Below are the code and all the weights of a small trained network. Each question names an input and a target symbol and asks about switching units off, where a switched-off unit gives its printed mean instead of its output.

import numpy as np


def w(rows, s, z=0):
    codes = np.array(rows[::2]) - 128.0
    scale = np.full(codes.shape[1], s)
    scale[-1] = z or s
    return codes * scale


def norm(h):
    return h / np.sqrt((h * h).mean(-1, keepdims=True) + 1e-5)


def f(y):
    return np.maximum(y, 0)


def softmax(a):
    e = np.exp(a - a.max(-1, keepdims=True))
    return e / e.sum(-1, keepdims=True)


def log_softmax(a):
    a = a - a.max(-1, keepdims=True)
    return a - np.log(np.exp(a).sum(-1, keepdims=True))


def net(x, mask):
    ids = ['ΛΞΩγδεζημστψ'.index(c) for c in x.split()]
    T = len(ids)
    res = E[ids] + P[:T]
    r = norm(res)
    for j in range(2):
        rows = slice(2 * j, 2 * j + 2)
        q, k, v = (r @ M[0][rows].T for M in (Q, K, V))
        z = softmax(np.where(np.tri(T) > 0, q @ k.T / 2**0.5, -1e9)) @ v
        o = O[0][rows]
        res = res + np.where(mask[j], z, o[:, -1]) @ o[:, :-1]
    y = f(norm(res) @ A[0][:, :-1].T + A[0][:, -1])
    res = res + np.where(mask[2:14], y, B[0][:, -1]) @ B[0][:, :-1]
    return log_softmax(norm(res)[-1] @ U[:, :-1].T + U[:, -1])


Q, K, V, O, A, B = {}, {}, {}, {}, {}, {}
E = w([
[172,125,177,229],'Λ',
[122,154,58,50],'Ξ',
[154,142,176,174],'Ω',
[104,102,142,115],'γ',
[137,180,135,159],'δ',
[111,45,103,67],'ε',
[150,80,34,161],'ζ',
[142,120,82,189],'η',
[191,134,108,40],'μ',
[41,61,103,168],'σ',
[252,112,123,114],'τ',
[92,91,164,102],'ψ',
],0.018)
P = w([
[253,142,192,174],'0',
[180,175,158,64],'1',
[140,181,73,82],'2',
[162,193,168,34],'3',
[166,218,158,64],'4',
[135,119,122,71],'5',
],0.0059)
Q[0] = w([
[168,238,143,92],'h0',
[110,125,72,97],'h0',
[143,21,136,62],'h1',
[133,33,1,174],'h1',
],0.0081)
K[0] = w([
[174,53,197,254],'h0',
[178,105,64,180],'h0',
[97,189,195,158],'h1',
[96,135,220,196],'h1',
],0.0074)
V[0] = w([
[149,152,66,126],'h0',
[115,193,177,227],'h0',
[125,131,71,182],'h1',
[2,118,198,176],'h1',
],0.0094)
O[0] = w([
[182,66,125,149,99],'h0',
[88,153,56,145,213],'h0',
[123,78,6,127,106],'h1',
[60,60,179,183,3],'h1',
],0.012,0.0047)
A[0] = w([
[146,170,163,108,15],'n0',
[200,6,134,101,76],'n1',
[195,224,133,102,143],'n2',
[29,51,104,173,252],'n3',
[114,201,127,150,158],'n4',
[152,193,223,208,183],'n5',
[201,207,104,63,104],'n6',
[100,117,217,76,230],'n7',
[94,159,142,138,123],'n8',
[147,169,111,238,149],'n9',
[44,90,145,254,164],'n10',
[39,206,182,67,102],'n11',
],0.0096,0.0028)
B[0] = w([
[109,153,116,105,152],'n0',
[154,57,99,205,163],'n1',
[147,115,143,44,254],'n2',
[150,13,199,2,170],'n3',
[134,70,111,146,197],'n4',
[104,100,79,119,213],'n5',
[104,183,152,72,252],'n6',
[201,128,82,222,187],'n7',
[184,117,221,197,150],'n8',
[48,96,136,104,196],'n9',
[174,151,164,62,182],'n10',
[109,151,122,190,190],'n11',
],0.0063,0.0082)
U = w([
[140,97,103,175,69],'Λ',
[144,115,151,119,3],'Ξ',
[21,133,130,127,132],'Ω',
[158,166,182,210,183],'γ',
[135,143,111,157,82],'δ',
[215,107,174,121,59],'ε',
[222,100,77,159,111],'ζ',
[157,109,60,141,198],'η',
[193,122,142,98,86],'μ',
[120,58,194,78,209],'σ',
[254,120,145,101,152],'τ',
[162,124,178,160,144],'ψ',
],0.0099,0.0054)

Each question gives the input, a string of symbols that net reads in full, and the target symbol t.
The units are the heads (2 rows each of Q, K, V and O) and the neurons (one row each of A and B). Each row of codes is followed by its name. A weight is (code - 128) times the scale printed after its matrix; where a second scale follows, it is the last column's (O, A, B and U).
mask holds one flag per unit, heads first, then neurons. A switched-off unit (its flag False) gives its mean, the last column of its rows in O or B, instead of its output. The means were averaged over made-up inputs and are rounded, as every weight is.
A unit's drop is (log p(t) with every unit on - log p(t) with that unit switched off) / (log p(t) with every unit on - log p(t) with every unit switched off).
The circuit of an input: a set's keep is (log p(t) with only the set's units on - log p(t) with every unit switched off) / (log p(t) with every unit on - log p(t) with every unit switched off). Starting from the 12 units with the biggest drops (on a tie, the unit counted first), units are removed one at a time, each time the one whose removal leaves the highest keep (on an exact tie, the one counted first), for as long as the keep stays at least 0.8.
circuit, biggest first: the units of the circuit, biggest drop first
top k neurons: the k neurons with the biggest drops, biggest first
which heads matter: for each layer, one digit per head in row order, 1 if its drop is at least 0.15 and else 0, layers parted by /
drop when u is switched off: that unit's drop, to one decimal
input Λ σ Ω, target σ: circuit, biggest first	h1, n3
input Ξ ζ γ, target τ: which heads matter	11
input Ω Ω Ω Ω, target Ω: which heads matter	11
input σ σ σ Λ, target σ: which heads matter	01
input Λ η Ω, target η: circuit, biggest first	h1
input γ γ γ, target γ: circuit, biggest first	h1, n7, n11
input Ω σ Ω σ δ, target σ: which heads matter	01
input τ ζ γ, target τ: circuit, biggest first	h0, n7
input Ω Ω γ ψ, target γ: circuit, biggest first	n7, h1, n11, n2
input Ω Λ Ω Λ, target Ω: top 2 neurons	n9, n7
input Ω Ω Ω, target Ω: circuit, biggest first	n9, h1, h0
input ψ γ Λ Ω, target γ: drop when h1 is switched off	0.9
input γ ψ σ Λ Ω, target σ: drop when n11 is switched off	-0.1
input Ω Ω γ, target γ: drop when n11 is switched off	0.1
input Ω γ Ω, target γ: top neuron	n8
